The symbols move the states like this.
q142 fi q395
q142 vo q175
q142 bu q992
q785 fi q660
q785 vo q623
q785 bu q43
q185 fi q818
q185 vo q789
q185 bu q368
q807 fi q542
q807 vo q753
q807 bu q17
q17 fi q807
q17 vo q687
q17 bu q40
q949 fi q760
q949 vo q710
q949 bu q281
q90 fi q235
q90 vo q116
q90 bu q128
q116 fi q840
q116 vo q90
q116 bu q395
q368 fi q185
q368 vo q440
q368 bu q840
q40 fi q17
q40 vo q281
q40 bu q710
q4 fi q351
q4 vo q983
q4 bu q532
q789 fi q440
q789 vo q185
q789 bu q96
q840 fi q368
q840 vo q128
q840 bu q116
q395 fi q116
q395 vo q235
q395 bu q142
q760 fi q623
q760 vo q660
q760 bu q949
q753 fi q687
q753 vo q807
q753 bu q2
q534 fi q96
q534 vo q26
q534 bu q207
q96 fi q789
q96 vo q818
q96 bu q534
q470 fi q532
q470 vo q600
q470 bu q776
q179 fi q648
q179 vo q985
q179 bu q173
q660 fi q710
q660 vo q760
q660 bu q785
q81 fi q985
q81 vo q648
q81 bu q923
q818 fi q26
q818 vo q96
q818 bu q185
q235 fi q175
q235 vo q395
q235 bu q90
q687 fi q281
q687 vo q17
q687 bu q753
q440 fi q128
q440 vo q368
q440 bu q789
q637 fi q600
q637 vo q532
q637 bu q983
q26 fi q305
q26 vo q534
q26 bu q818
q600 fi q43
q600 vo q470
q600 bu q637
q623 fi q776
q623 vo q785
q623 bu q760
q923 fi q81
q923 vo q992
q923 bu q175
q2 fi q753
q2 vo q542
q2 bu q869
q532 fi q4
q532 vo q637
q532 bu q470
q776 fi q470
q776 vo q43
q776 bu q623
q869 fi q2
q869 vo q173
q869 bu q985
q648 fi q992
q648 vo q81
q648 bu q179
q207 fi q534
q207 vo q305
q207 bu q351
q351 fi q207
q351 vo q658
q351 bu q4
q992 fi q142
q992 vo q923
q992 bu q648
q175 fi q923
q175 vo q142
q175 bu q235
q658 fi q983
q658 vo q351
q658 bu q305
q281 fi q949
q281 vo q40
q281 bu q687
q542 fi q173
q542 vo q2
q542 bu q807
q983 fi q637
q983 vo q4
q983 bu q658
q985 fi q869
q985 vo q179
q985 bu q81
q43 fi q785
q43 vo q776
q43 bu q600
q305 fi q658
q305 vo q207
q305 bu q26
q173 fi q179
q173 vo q869
q173 bu q542
q128 fi q90
q128 vo q840
q128 bu q440
q710 fi q40
q710 vo q949
q710 bu q660

In the rows, 475 means zero.

The rows follow the links: the fewer symbols apart two states are, the more alike their rows tend to be.

Named rows; a name shown again gets a slightly different row:
q660 -> 265 309 540 422 286 112 694 518 631 533 292 257 455 363 442 474 490 505 633 460 336 617 567 365 446 294 476 466 516 392 535 589 94 628 645 444 204 383 269 471 404 393 712 398
q687 -> 747 316 625 466 560 799 153 564 556 575 667 681 542 342 391 337 734 432 250 369 504 516 510 389 459 542 582 419 706 604 221 464 662 596 382 473 820 594 641 457 588 595 691 467
q142 -> 489 768 259 385 492 476 700 431 175 367 580 734 453 521 554 529 109 402 401 579 553 390 391 597 418 597 562 417 403 638 471 367 533 410 253 482 452 412 465 576 220 635 64 719
q175 -> 478 630 211 371 550 523 914 477 175 468 362 573 369 630 579 337 67 488 393 528 351 364 397 465 560 694 376 432 361 451 631 321 480 401 354 633 404 403 527 510 388 584 147 618
q532 -> 248 474 554 502 155 138 437 347 459 419 492 354 404 309 342 754 368 667 632 474 574 537 649 504 376 156 622 421 519 493 497 648 229 518 686 236 197 446 335 463 319 406 590 412
q4 -> 248 436 547 574 256 167 485 325 640 392 482 301 429 346 406 722 433 480 681 499 597 538 627 510 419 154 553 488 440 463 459 619 136 475 686 310 200 457 255 497 267 345 633 379
q116 -> 601 676 390 407 484 622 655 347 330 373 691 780 453 411 462 445 189 172 376 494 593 316 517 425 534 461 609 426 304 674 265 383 336 496 364 550 548 443 466 624 58 561 283 634
q351 -> 271 428 598 549 339 166 457 366 699 417 412 274 500 428 445 684 560 357 706 561 585 474 541 480 451 138 462 531 276 416 441 624 129 553 671 325 212 451 250 529 317 298 709 376
q440 -> 389 527 441 622 715 485 510 493 540 464 279 258 566 829 680 485 568 435 572 568 417 469 243 621 513 640 245 629 239 232 728 372 717 366 428 591 451 424 457 465 729 332 349 447
q710 -> 296 301 581 468 402 62 669 549 768 584 244 264 531 428 528 456 625 371 610 477 367 667 490 381 426 331 397 519 459 363 487 562 79 635 584 486 256 368 213 478 514 402 776 423
q760 -> 537 396 511 491 316 582 83 498 329 505 646 515 463 311 230 589 558 855 391 357 603 584 580 508 304 459 655 346 831 555 487 553 740 437 551 260 569 621 660 357 654 548 509 439
q90 -> 381 623 262 496 675 495 693 526 296 448 276 431 451 753 645 433 306 554 492 550 319 419 260 582 543 745 320 549 286 285 760 333 677 345 356 654 434 398 570 474 638 487 117 544
q235 -> 428 652 179 423 591 457 791 538 227 468 305 510 420 711 554 377 136 559 395 541 359 396 314 504 523 706 301 480 328 410 711 335 610 348 356 657 389 391 599 505 530 531 111 596
q305 -> 654 369 585 556 504 859 104 397 462 572 619 450 416 430 244 389 655 623 410 335 554 322 597 384 633 466 472 454 585 469 448 515 747 385 659 421 657 680 760 318 666 357 582 283

Each walk starts at a row. The symbols on each line, taken left to right, move it on to the next state.
Answer with the state's row; about right is enough.
start 346 398 482 450 211 349 543 461 366 566 418 305 306 338 195 503 313 906 516 349 444 578 671 347 524 319 506 357 682 392 670 581 377 449 781 358 233 564 549 314 537 448 554 293
bu fi fi bu bu
367 386 466 478 257 497 361 478 312 596 464 306 308 369 224 483 368 969 494 357 472 479 643 366 545 384 528 353 723 418 698 583 529 391 786 336 340 545 684 280 600 360 513 296
vo vo fi bu bu
497 375 524 517 334 643 246 421 332 609 524 333 348 393 177 486 447 932 451 342 483 432 647 390 571 430 498 398 705 407 626 598 669 354 750 401 460 620 725 270 674 423 535 272
start 351 391 648 624 566 260 424 428 838 414 316 209 560 603 623 540 727 253 671 584 517 462 390 567 542 305 295 672 177 310 542 551 374 516 582 461 368 474 226 525 499 257 676 394
fi vo fi bu
723 410 613 519 518 929 196 358 577 511 713 567 484 384 366 362 687 309 373 385 596 242 569 360 637 487 492 550 392 615 169 457 603 476 530 507 762 656 683 428 426 409 665 378
fi bu fi
697 377 605 527 544 933 141 405 540 543 658 501 497 395 270 359 703 500 343 415 580 282 590 401 645 468 502 530 473 511 357 502 682 428 579 468 703 668 698 378 573 371 664 334
start 362 415 558 663 662 382 422 485 788 442 288 220 549 687 639 516 727 271 650 586 516 459 320 603 550 414 269 651 161 251 614 499 504 410 475 512 427 453 305 476 640 245 628 380
fi fi vo fi bu
720 546 553 480 471 773 453 305 499 464 729 691 488 378 409 358 452 93 359 457 608 245 537 371 643 417 560 519 271 717 126 456 405 523 451 496 654 584 541 545 151 481 544 542
vo bu vo bu fi
748 435 631 570 538 874 296 351 546 446 717 684 456 390 395 350 573 149 394 396 628 185 545 376 663 381 548 515 365 663 120 480 471 531 493 517 734 568 634 493 237 434 624 464
start 381 563 392 496 706 360 440 615 494 396 306 433 589 713 751 610 622 460 487 595 427 638 230 700 317 695 319 564 447 292 606 365 701 425 213 509 556 386 391 525 738 545 268 585
vo fi fi bu bu
781 420 522 330 495 658 641 521 460 559 570 752 495 377 501 189 430 159 323 361 417 428 508 270 561 531 532 463 481 727 174 392 295 637 323 682 670 463 518 511 277 618 566 569
fi fi bu fi
780 334 609 397 519 770 316 569 537 555 663 681 541 356 464 245 670 267 291 343 484 454 522 329 453 523 548 461 604 624 150 473 559 608 344 549 803 539 554 485 497 597 684 515
start 614 549 329 309 483 543 911 481 303 513 460 705 422 478 536 227 163 261 314 439 365 389 476 306 562 563 498 412 394 641 297 311 322 562 314 645 509 386 521 546 201 624 309 623
vo vo bu fi vo
419 706 283 433 648 387 585 556 279 340 417 613 492 681 640 634 272 531 433 592 489 533 268 750 291 740 465 434 411 420 604 330 694 343 222 491 474 344 437 522 541 581 74 661
vo vo vo bu
562 633 270 323 480 546 943 517 270 505 431 656 391 529 537 259 31 375 355 463 343 382 444 349 505 633 451 443 396 551 516 325 367 486 327 643 416 402 524 564 287 600 220 649
start 437 791 250 425 531 439 660 470 183 296 488 679 453 648 627 610 187 507 443 598 497 445 330 675 315 663 516 408 405 539 617 354 594 372 218 465 461 388 476 582 367 576 36 665
bu vo fi vo
391 644 280 469 688 344 501 562 361 372 369 524 574 729 723 609 441 538 475 625 445 581 186 730 288 714 387 524 452 378 676 327 760 367 191 495 530 326 429 549 662 590 169 600
bu bu fi vo fi
754 402 554 382 549 745 479 534 506 570 643 743 542 363 547 199 566 182 328 346 430 430 480 288 528 600 530 437 547 677 111 421 396 651 318 613 751 528 514 514 409 601 679 564
start 671 321 598 442 446 778 56 556 478 547 642 599 550 382 359 436 719 579 337 381 519 548 519 440 406 560 578 396 815 538 333 487 678 480 434 410 753 589 692 368 668 578 656 463
bu fi bu bu vo
367 374 508 535 684 264 467 624 714 463 267 340 671 620 769 528 800 263 573 616 365 725 258 636 343 568 333 589 397 334 536 420 496 543 306 505 548 363 256 522 706 477 623 489
vo vo fi bu fi
377 478 449 563 740 274 409 632 651 433 299 398 702 707 769 546 755 342 514 616 396 679 222 673 338 654 334 604 412 292 596 392 627 488 242 517 518 349 322 541 755 543 455 541
start 320 412 620 609 440 228 446 370 810 421 388 235 545 517 508 613 661 253 713 584 523 515 502 517 501 213 426 618 216 345 473 578 254 529 621 404 317 475 210 524 399 272 686 393
fi fi fi
328 488 506 623 733 386 426 486 731 410 249 238 577 791 698 548 741 342 607 608 432 465 260 639 539 556 238 667 122 233 674 467 628 411 506 519 435 463 361 504 708 290 480 430
vo bu bu vo
391 605 346 532 706 475 578 524 423 459 253 330 504 777 668 465 468 516 499 601 380 422 254 624 525 688 228 581 261 294 813 374 733 308 381 596 428 440 497 446 724 395 210 492
